Each row has a name. After each piece below comes the name of the row it's from, unless a question asks for something else. Each question is about the rows just above it. Places in a row count from 0.

(140): -43 -19 11 21 -16 19 -27 -53 3 6 -4 -3 -35
(218): -35 10 30 1 13 24 -38 -33 -20 -20 -8 -4 17
(193): -35 18 9 11 7 40 -22 -36 -29 -12 -14 14 24
(166): -39 11 -2 25 5 40 -22 -40 -36 -4 -24 10 29
(14): -34 0 3 2 2 36 -30 -43 -18 -6 1 15 17
(30): -42 9 2 9 15 27 -48 -43 -38 5 -12 2 7
(47): -37 2 12 23 -3 32 -10 -46 -24 -7 -13 11 25
(132): -31 22 2 -4 5 46 -23 -37 -22 -8 -4 25 17
(210): -41 -9 0 18 27 15 -47 -36 -42 -5 -21 -2 22
(109): -42 9 2 9 15 27 -48 -47 -38 5 -12 2 7
(164): -40 -12 -10 22 -10 34 -25 -47 -22 6 -11 9 27
(126): -37 -22 6 4 -7 23 -35 -48 -7 -3 8 2 18
One entry of (140) was changed: -43 -19 11 21 -16 19 -26 -53 3 6 -4 -3 -35. Where, and from what? : 6, -27
Where do -2 25 appear? : (166)
Row and place of 13 in the named rows: : (218), 4
Where in the named rows is -34? : (14), 0
which: -41 -9 0 18 27 15 -47 -36 -42 -5 -21 -2 22 : (210)
Which row holds -42 9 2 9 15 27 -48 -43 -38 5 -12 2 7? : (30)
Where in the named rows is -46? : (47), 7

(43): -39 -17 0 37 2
(118): 26 -9 6 32 3
(128): 2 -2 -40 27 -33
Where do 32 3 appear? : (118)
One entry of (128) was changed: 1 -2 -40 27 -33. Where, and from what? : 0, 2
-39 is at row and place : (43), 0

(138): 6 27 -23 45 -36 46
(25): -19 19 -36 45 46 -23
(36): -34 -1 28 20 -41 24
(135): 6 27 21 0 47 19
(56): 29 11 30 46 6 -57
(100): 22 -40 -6 4 -24 -10
(156): -19 38 -36 45 46 -23
Where does -34 -1 28 20 -42 24 differ from (36), and what was there? : 4, -41
4 is at row and place : (100), 3
-19 38 -36 45 46 -23 is in which row? : (156)
Changed (100): 22 -39 -6 4 -24 -10. Place and old value: : 1, -40
Where does 6 28 -23 45 -36 46 differ from (138), and what was there? : 1, 27
Changed (156): -19 39 -36 45 46 -23. Place and old value: : 1, 38
One entry of (36) was changed: -34 -1 28 20 -40 24. Where, and from what? : 4, -41

(15): 9 -13 5 -11 -21 19 21 -11 0 -13 -14 5 7 -12 0 0 3 -14 3 3 7
(93): -16 23 -6 -11 19 -21 -11 21 -13 19 24 -3 -12 19 0 -12 6 22 8 5 -20
(18): -6 10 -5 -5 9 -5 4 10 5 10 10 -5 -5 9 0 4 -6 11 -6 -6 -2
(63): -15 23 -8 -11 20 -16 -2 22 -2 21 25 -7 -12 20 0 -2 -3 23 -2 -4 -13
(151): -24 41 -25 -20 39 -13 35 44 39 44 42 -29 -21 40 1 37 -43 45 -47 -43 4
(141): 22 -31 2 15 -25 36 36 -27 43 -24 -36 -4 17 -24 0 41 -29 -29 -35 -29 44
One entry of (141) was changed: 22 -31 2 15 -25 36 36 -27 43 -24 -36 -4 17 -24 0 41 -29 -29 -36 -29 44. Where, and from what? : 18, -35
Which row holds -11 19 -21 -11 21? : (93)
Where does -16 23 -6 -11 19 -21 -11 21 -13 19 24 -3 -12 19 0 -12 6 22 7 5 -20 differ from (93), and what was there? : 18, 8

(98): -21 47 -36 21 44 -30 -5 -18 42 -19 35 9 -33 -39 39 -45 -30 -22 -8 26 -36
 -11 43 6 47 0 29 -31 -13 35 -22 21 16 11 -23 9 -22 -38 18 -35 -9 38 -38
(21): -43 -34 26 -46 -17 -26 22 32 24 4 -39 25 21 37 -47 45 16 -36 -11 -30 13
 -14 5 -40 -41 16 27 43 -36 40 26 13 -15 9 -33 -42 1 7 -25 20 -9 -24 -13
(71): -21 47 -36 21 44 -30 -5 -18 42 -19 35 9 -33 -39 39 -45 -30 -22 7 26 -36
 -11 43 6 47 0 29 -31 -13 35 -22 21 16 11 -23 9 -22 -38 18 -35 -9 38 -38
(79): 9 -17 33 15 11 -20 29 -10 4 1 -27 -3 -39 30 -18 21 48 -4 47 -30 -35 -9
 25 10 -39 -46 8 -32 39 -9 -37 -17 38 30 3 -30 34 32 -46 9 -2 -32 38
(65): -21 47 -36 21 -38 -30 -5 -18 42 -19 35 9 -33 -39 39 -45 -4 48 7 26 -36
 -11 7 25 47 0 29 -31 -13 35 -22 21 16 11 -23 9 -22 -38 18 -35 -9 38 -38
(119): 9 -17 33 15 11 -20 29 -10 4 1 -27 -3 -39 30 -18 21 48 -4 47 -30 -35 -9
 25 10 -39 -46 8 -32 39 -9 -37 -17 38 30 3 -30 4 32 -46 30 14 -46 24
(169): 7 41 8 8 31 1 30 -12 14 26 36 7 3 15 -20 39 2 -20 -42 20 -33 21 41 -3 43
 -35 0 -35 2 -37 14 18 -10 -36 42 32 32 -18 28 23 11 -15 4
Where does -21 47 -36 21 44 -30 -5 -18 42 -18 35 9 -33 -39 39 -45 -30 -22 -8 26 -36
 -11 43 6 47 0 29 -31 -13 35 -22 21 16 11 -23 9 -22 -38 18 -35 -9 38 -38 differ from (98), and what was there? : 9, -19
One entry of (98) was changed: -21 47 -36 21 44 -30 -5 -18 42 -19 35 9 -33 -39 39 -45 -30 -22 -8 26 -36
 -11 43 6 47 0 29 -31 -13 35 -22 21 16 11 -23 9 -22 -38 18 -35 -10 38
 -38. Where, and from what? : 40, -9
One entry of (119) was changed: 9 -17 33 15 11 -20 29 -10 4 1 -27 -3 -39 30 -18 21 48 -4 47 -30 -35 -9
 25 10 -39 -46 8 -32 39 -9 -37 -17 38 30 3 -29 4 32 -46 30 14 -46 24. Where, and from what? : 35, -30
Row and place of 5 in the named rows: : (21), 22
Where does 7 41 8 8 31 1 30 -12 14 26 36 7 3 15 -20 39 2 -20 -42 20 -33 21 41 -3 43
 -35 0 -35 2 -37 14 18 -10 -37 42 32 32 -18 28 23 11 -15 4 differ from (169), and what was there? : 33, -36
which: 9 -17 33 15 11 -20 29 -10 4 1 -27 -3 -39 30 -18 21 48 -4 47 -30 -35 -9
 25 10 -39 -46 8 -32 39 -9 -37 -17 38 30 3 -30 34 32 -46 9 -2 -32 38 : (79)
which: -38 -30 : (65)

(42): 1 -5 -4 0 5 0
(149): -2 18 17 -1 -15 0
(11): -2 44 42 -2 -40 1
(108): 3 -31 -29 2 25 1
(83): -1 23 22 0 -23 1
(172): 1 -37 -35 0 37 -1
(95): 1 -36 -34 0 36 -1
(4): -1 18 17 0 -16 0
Changed (42): 1 -6 -4 0 5 0. Place and old value: : 1, -5
Where does -1 18 17 1 -16 0 differ from (4), and what was there? : 3, 0
Where does -1 22 22 0 -23 1 differ from (83), and what was there? : 1, 23

